Below are the code and all the weights of a small trained network. Each question names an input and a target symbol and asks about switching units off, where a switched-off unit gives its printed mean instead of its output.

import numpy as np


def w(rows, s, z=0):
    codes = np.array(rows[::2]) - 128.0
    scale = np.full(codes.shape[1], s)
    scale[-1] = z or s
    return codes * scale


def f(y):
    return np.maximum(y, 0)


def softmax(a):
    e = np.exp(a - a.max(-1, keepdims=True))
    return e / e.sum(-1, keepdims=True)


def log_softmax(a):
    a = a - a.max(-1, keepdims=True)
    return a - np.log(np.exp(a).sum(-1, keepdims=True))


def net(x, mask):
    ids = ['ΞΦΨΩαζηστ'.index(c) for c in x.split()]
    T = len(ids)
    res = E[ids] + P[:T]
    r = res
    for j in range(2):
        rows = slice(2 * j, 2 * j + 2)
        q, k, v = (r @ M[0][rows].T for M in (Q, K, V))
        z = softmax(np.where(np.tri(T) > 0, q @ k.T / 2**0.5, -1e9)) @ v
        o = O[0][rows]
        res = res + np.where(mask[j], z, o[:, -1]) @ o[:, :-1]
    y = f(res @ A[0][:, :-1].T + A[0][:, -1])
    res = res + np.where(mask[2:10], y, B[0][:, -1]) @ B[0][:, :-1]
    return log_softmax(res[-1] @ U[:, :-1].T + U[:, -1])


Q, K, V, O, A, B = {}, {}, {}, {}, {}, {}
E = w([
[131,165,140,155,108,144,160],'Ξ',
[148,83,33,110,122,147,38],'Φ',
[125,147,51,78,98,232,43],'Ψ',
[109,101,118,239,187,83,97],'Ω',
[109,175,197,166,110,184,163],'α',
[214,110,100,138,103,179,141],'ζ',
[62,150,218,154,129,141,159],'η',
[23,8,166,170,133,58,162],'σ',
[103,45,52,124,131,164,155],'τ',
],0.011)
P = w([
[55,166,132,130,137,161,116],'0',
[136,187,212,122,38,95,69],'1',
[85,163,140,141,84,143,100],'2',
[77,92,161,152,79,141,123],'3',
[153,209,2,84,160,140,94],'4',
[144,121,153,98,97,125,119],'5',
[146,171,122,106,104,158,102],'6',
[126,112,189,137,99,162,153],'7',
],0.009)
Q[0] = w([
[196,123,50,27,201,102,120],'h1',
[115,180,67,128,187,12,96],'h1',
[210,172,136,71,233,115,177],'h2',
[59,100,222,109,2,185,138],'h2',
],0.0055)
K[0] = w([
[175,152,189,123,9,117,71],'h1',
[201,146,165,203,101,44,175],'h1',
[221,108,157,62,42,103,86],'h2',
[90,100,65,154,222,254,208],'h2',
],0.0073)
V[0] = w([
[144,144,17,103,52,204,23],'h1',
[188,192,61,40,90,207,93],'h1',
[85,4,2,200,165,54,144],'h2',
[48,190,234,131,85,43,1],'h2',
],0.006)
O[0] = w([
[1,151,70,181,241,118,107,253],'h1',
[27,170,159,111,142,159,85,168],'h1',
[186,217,34,177,83,46,153,155],'h2',
[241,68,222,81,182,129,81,124],'h2',
],0.0074,0.0041)
A[0] = w([
[95,80,133,113,139,59,115,38],'n1',
[122,95,97,254,200,130,41,146],'n2',
[66,176,136,177,194,101,38,149],'n3',
[184,112,56,108,97,136,182,217],'n4',
[102,136,119,130,62,151,232,254],'n5',
[105,87,171,123,101,136,207,33],'n6',
[63,131,97,102,144,139,91,78],'n7',
[181,70,151,166,94,112,210,138],'n8',
],0.0071,0.0033)
B[0] = w([
[110,136,175,139,110,208,40,132],'n1',
[161,135,218,105,77,93,232,235],'n2',
[123,90,99,142,116,70,225,254],'n3',
[175,221,168,198,94,124,65,186],'n4',
[170,217,140,172,156,188,60,239],'n5',
[125,83,130,159,129,192,79,141],'n6',
[119,94,52,116,171,110,152,214],'n7',
[197,136,154,2,114,145,135,149],'n8',
],0.0073,0.0057)
U = w([
[76,90,167,78,202,153,220,21],'Ξ',
[204,172,159,107,151,127,134,78],'Φ',
[186,99,173,117,173,44,225,109],'Ψ',
[100,67,175,116,194,254,82,225],'Ω',
[147,143,157,75,157,99,152,3],'α',
[101,155,172,97,143,187,154,48],'ζ',
[111,168,78,186,101,137,102,253],'η',
[108,133,177,83,184,190,121,136],'σ',
[133,89,172,68,145,185,110,150],'τ',
],0.0069,0.0039)

Each question gives the input, a string of symbols that net reads in full, and the target symbol t.
The units are the heads (2 rows each of Q, K, V and O) and the neurons (one row each of A and B). Each row of codes is followed by its name. A weight is (code - 128) times the scale printed after its matrix; where a second scale follows, it is the last column's (O, A, B and U).
mask holds one flag per unit, heads first, then neurons. A switched-off unit (its flag False) gives its mean, the last column of its rows in O or B, instead of its output. The means were averaged over made-up inputs and are rounded, as every weight is.
A unit's drop is (log p(t) with every unit on - log p(t) with that unit switched off) / (log p(t) with every unit on - log p(t) with every unit switched off).
The circuit of an input: a set's keep is (log p(t) with only the set's units on - log p(t) with every unit switched off) / (log p(t) with every unit on - log p(t) with every unit switched off). Starting from all 10 units, units are removed one at a time, each time the one whose removal leaves the highest keep (on an exact tie, the one counted first), for as long as the keep stays at least 0.8.
units of the circuit, in order: the units of the circuit, biggest drop first
unit that matters most: the unit with the biggest drop
top k neurons: the k neurons with the biggest drops, biggest first
which heads matter: for each layer, one digit per head in row order, 1 if its drop is at least 0.15 and else 0, layers parted by /
drop when u is switched off: that unit's drop, to one decimal
input σ ζ Ξ Ξ, target Φ: unit that matters most : h1
input τ τ τ τ τ Ξ, target η: units of the circuit, in order : h2, n2
input α τ τ σ, target Ω: top 2 neurons : n1, n6
input τ τ η τ τ ζ τ τ, target η: units of the circuit, in order : h2, n4
input α τ Ξ ζ, target Ω: top 2 neurons : n3, n2
input τ τ τ τ τ τ Φ Ψ, target η: which heads matter : 01
input α Ψ η σ, target Ω: which heads matter : 01
input Ψ ζ α Ξ, target Ξ: which heads matter : 11
input α α Ψ α Φ, target Ω: which heads matter : 11
input τ τ α Ξ Ω, target Ψ: top 3 neurons : n2, n3, n5
input Ψ τ Φ, target Ξ: top 2 neurons : n3, n2
input Ψ τ τ, target Ξ: which heads matter : 10
input α Ξ α α, target Ω: which heads matter : 01
input τ Φ τ τ Ω σ, target η: units of the circuit, in order : h2
input Ξ τ Ξ ζ α η, target Ω: top 2 neurons : n2, n6
input Ψ Φ Ψ Ψ τ Φ Ξ, target Ξ: which heads matter : 10
input τ τ τ η, target η: drop when h2 is switched off : 0.9
input Ξ α τ α Ξ, target Ω: drop when h2 is switched off : 1.0
input τ τ Ω, target Ψ: drop when n6 is switched off : 0.0
input Ξ α τ τ τ, target Ω: drop when n3 is switched off : 0.2
input Ψ α Ψ, target Ξ: top neuron : n3
